Below is a small trained network, with its code and all its weights. Each question gives an input and a class and asks what happens when units are switched off, that is, made to give their printed mean instead of their output.

import numpy as np


def w(rows, s, z=0):
    codes = np.array(rows[::2]) - 128.0
    scale = np.full(codes.shape[1], s)
    scale[-1] = z or s
    return codes * scale


def norm(h):
    return h / np.sqrt((h * h).mean(-1, keepdims=True) + 1e-5)


def f(y):
    return y / 2 * (1 + np.tanh(0.7978845608 * (y + 0.044715 * y**3)))


def log_softmax(a):
    a = a - a.max(-1, keepdims=True)
    return a - np.log(np.exp(a).sum(-1, keepdims=True))


def net(x, mask):
    res = np.array(x, float).reshape(1, 6) / 4 @ E
    u = 0
    for l in range(3):
        y = f(norm(res) @ A[l][:, :-1].T + A[l][:, -1])
        res = res + np.where(mask[u : u + 13], y, B[l][:, -1]) @ B[l][:, :-1]
        u += 13
    return log_softmax(norm(res)[-1] @ U[:, :-1].T + U[:, -1])


A, B = {}, {}
E = w([
[100,191,132],'x0',
[64,2,80],'x1',
[5,209,136],'x2',
[76,206,184],'x3',
[57,124,172],'x4',
[180,127,240],'x5',
],0.0035)
A[0] = w([
[97,44,183,174],'L0N1',
[169,254,113,80],'L0N2',
[131,127,123,82],'L0N3',
[128,128,128,126],'L0N4',
[136,128,123,30],'L0N5',
[128,128,128,128],'L0N6',
[148,181,161,130],'L0N7',
[203,121,161,7],'L0N8',
[128,128,127,124],'L0N9',
[128,128,127,122],'L0N10',
[84,186,210,24],'L0N11',
[125,129,129,64],'L0N12',
[100,95,137,157],'L0N13',
],0.0074,0.0016)
B[0] = w([
[180,188,196,245],'L0N1',
[166,104,253,250],'L0N2',
[129,121,124,109],'L0N3',
[128,128,128,127],'L0N4',
[130,117,122,90],'L0N5',
[128,128,128,128],'L0N6',
[168,103,149,179],'L0N7',
[70,134,106,152],'L0N8',
[128,127,128,126],'L0N9',
[128,127,128,125],'L0N10',
[207,92,57,221],'L0N11',
[133,124,116,102],'L0N12',
[132,167,146,172],'L0N13',
],0.0054,0.0018)
A[1] = w([
[120,143,109,86],'L1N1',
[126,133,117,105],'L1N2',
[128,128,128,128],'L1N3',
[185,227,165,92],'L1N4',
[118,111,160,124],'L1N5',
[56,191,50,119],'L1N6',
[107,124,131,67],'L1N7',
[129,129,125,122],'L1N8',
[66,186,60,104],'L1N9',
[124,139,113,101],'L1N10',
[128,128,128,128],'L1N11',
[196,108,100,3],'L1N12',
[254,110,139,66],'L1N13',
],0.0057,0.0026)
B[1] = w([
[121,96,130,91],'L1N1',
[124,111,129,105],'L1N2',
[128,128,128,128],'L1N3',
[158,136,192,240],'L1N4',
[140,177,122,145],'L1N5',
[85,35,166,182],'L1N6',
[122,132,118,85],'L1N7',
[127,127,126,122],'L1N8',
[84,22,165,155],'L1N9',
[124,108,130,101],'L1N10',
[128,128,128,128],'L1N11',
[78,161,74,94],'L1N12',
[3,164,93,251],'L1N13',
],0.004,0.0016)
A[2] = w([
[125,106,108,142],'L2N1',
[125,115,143,151],'L2N2',
[126,138,131,2],'L2N3',
[125,128,127,116],'L2N4',
[133,115,76,166],'L2N5',
[128,128,128,128],'L2N6',
[123,112,182,155],'L2N7',
[104,187,153,65],'L2N8',
[128,129,127,130],'L2N9',
[108,104,108,177],'L2N10',
[139,247,109,116],'L2N11',
[175,199,199,135],'L2N12',
[140,127,174,146],'L2N13',
],0.011,0.0049)
B[2] = w([
[173,124,155,140],'L2N1',
[141,129,153,145],'L2N2',
[81,75,42,103],'L2N3',
[125,120,129,123],'L2N4',
[221,163,159,152],'L2N5',
[128,128,128,128],'L2N6',
[149,172,165,178],'L2N7',
[161,18,83,138],'L2N8',
[128,130,127,128],'L2N9',
[156,124,186,159],'L2N10',
[165,72,203,171],'L2N11',
[141,120,254,254],'L2N12',
[130,144,162,171],'L2N13',
],0.0051,0.0066)
U = w([
[7,124,103,180],'0',
[146,167,75,47],'1',
[99,194,75,1],'2',
[111,123,121,60],'3',
[173,58,42,156],'4',
[137,147,82,49],'5',
[154,151,229,195],'6',
[172,145,31,94],'7',
],0.017,0.011)

Each question gives the input, the list of numbers given to net, and the class t.
The units are the neurons (one row each of A and B). Each row of codes is followed by its name. A weight is (code - 128) times the scale printed after its matrix; where a second scale follows, it is the last column's (A, B and U).
mask holds one flag per neuron, layer by layer. A switched-off neuron (its flag False) gives its mean, the last column of its row in B, instead of its output. The means were averaged over made-up inputs and are rounded, as every weight is.
A unit's drop is (log p(t) with every unit on - log p(t) with that unit switched off) / (log p(t) with every unit on - log p(t) with every unit switched off).
The circuit of an input: a set's keep is (log p(t) with only the set's units on - log p(t) with every unit switched off) / (log p(t) with every unit on - log p(t) with every unit switched off). Starting from the 12 units with the biggest drops (on a tie, the unit counted first), units are removed one at a time, each time the one whose removal leaves the highest keep (on an exact tie, the one counted first), for as long as the keep stays at least 0.8.
circuit, biggest first: the units of the circuit, biggest drop first
top k neurons: the k neurons with the biggest drops, biggest first
top k neurons in layer l: the k neurons of layer l with the biggest drops, biggest first
drop of u: that unit's drop, to one decimal
input [7,7,7,-3,-5,2], class 0: circuit, biggest first : L2N12
input [-6,3,8,1,4,2], class 0: circuit, biggest first : L0N2; L2N12
input [-1,6,2,-2,-5,2], class 4: top 2 neurons in layer 2 : L2N12; L2N7
input [-7,-1,2,-6,-3,2], class 4: top 2 neurons : L2N12; L2N7
input [-3,3,1,-2,2,-7], class 4: top 2 neurons : L2N12; L1N13
input [2,4,-7,-4,1,1], class 4: top 3 neurons : L2N12; L0N2; L2N7
input [-6,-4,-5,-1,-7,-3], class 4: circuit, biggest first : L2N12; L0N1
input [-2,-5,7,-4,8,-4], class 0: top 3 neurons : L2N12; L0N1; L2N11
input [-6,2,-4,-1,5,-4], class 4: top 2 neurons : L2N12; L0N2
input [3,7,-2,-1,-8,4], class 4: top 4 neurons in layer 2 : L2N12; L2N7; L2N13; L2N11
input [5,0,2,-8,6,-5], class 0: top 2 neurons : L0N11; L2N12
input [8,8,6,5,1,4], class 0: top 2 neurons : L2N12; L0N2
input [4,0,-7,-5,2,-2], class 7: top 4 neurons in layer 2 : L2N12; L2N11; L2N5; L2N8
input [-5,8,-8,8,-8,0], class 4: top neuron : L2N12
input [4,6,-3,-3,-7,3], class 4: drop of L2N12 : 0.8
input [-6,0,3,-8,-6,1], class 4: drop of L2N12 : 0.4
input [7,5,-6,-6,-6,2], class 7: drop of L2N12 : 0.3
input [-1,-2,-1,-8,-4,0], class 4: drop of L2N8 : -0.1
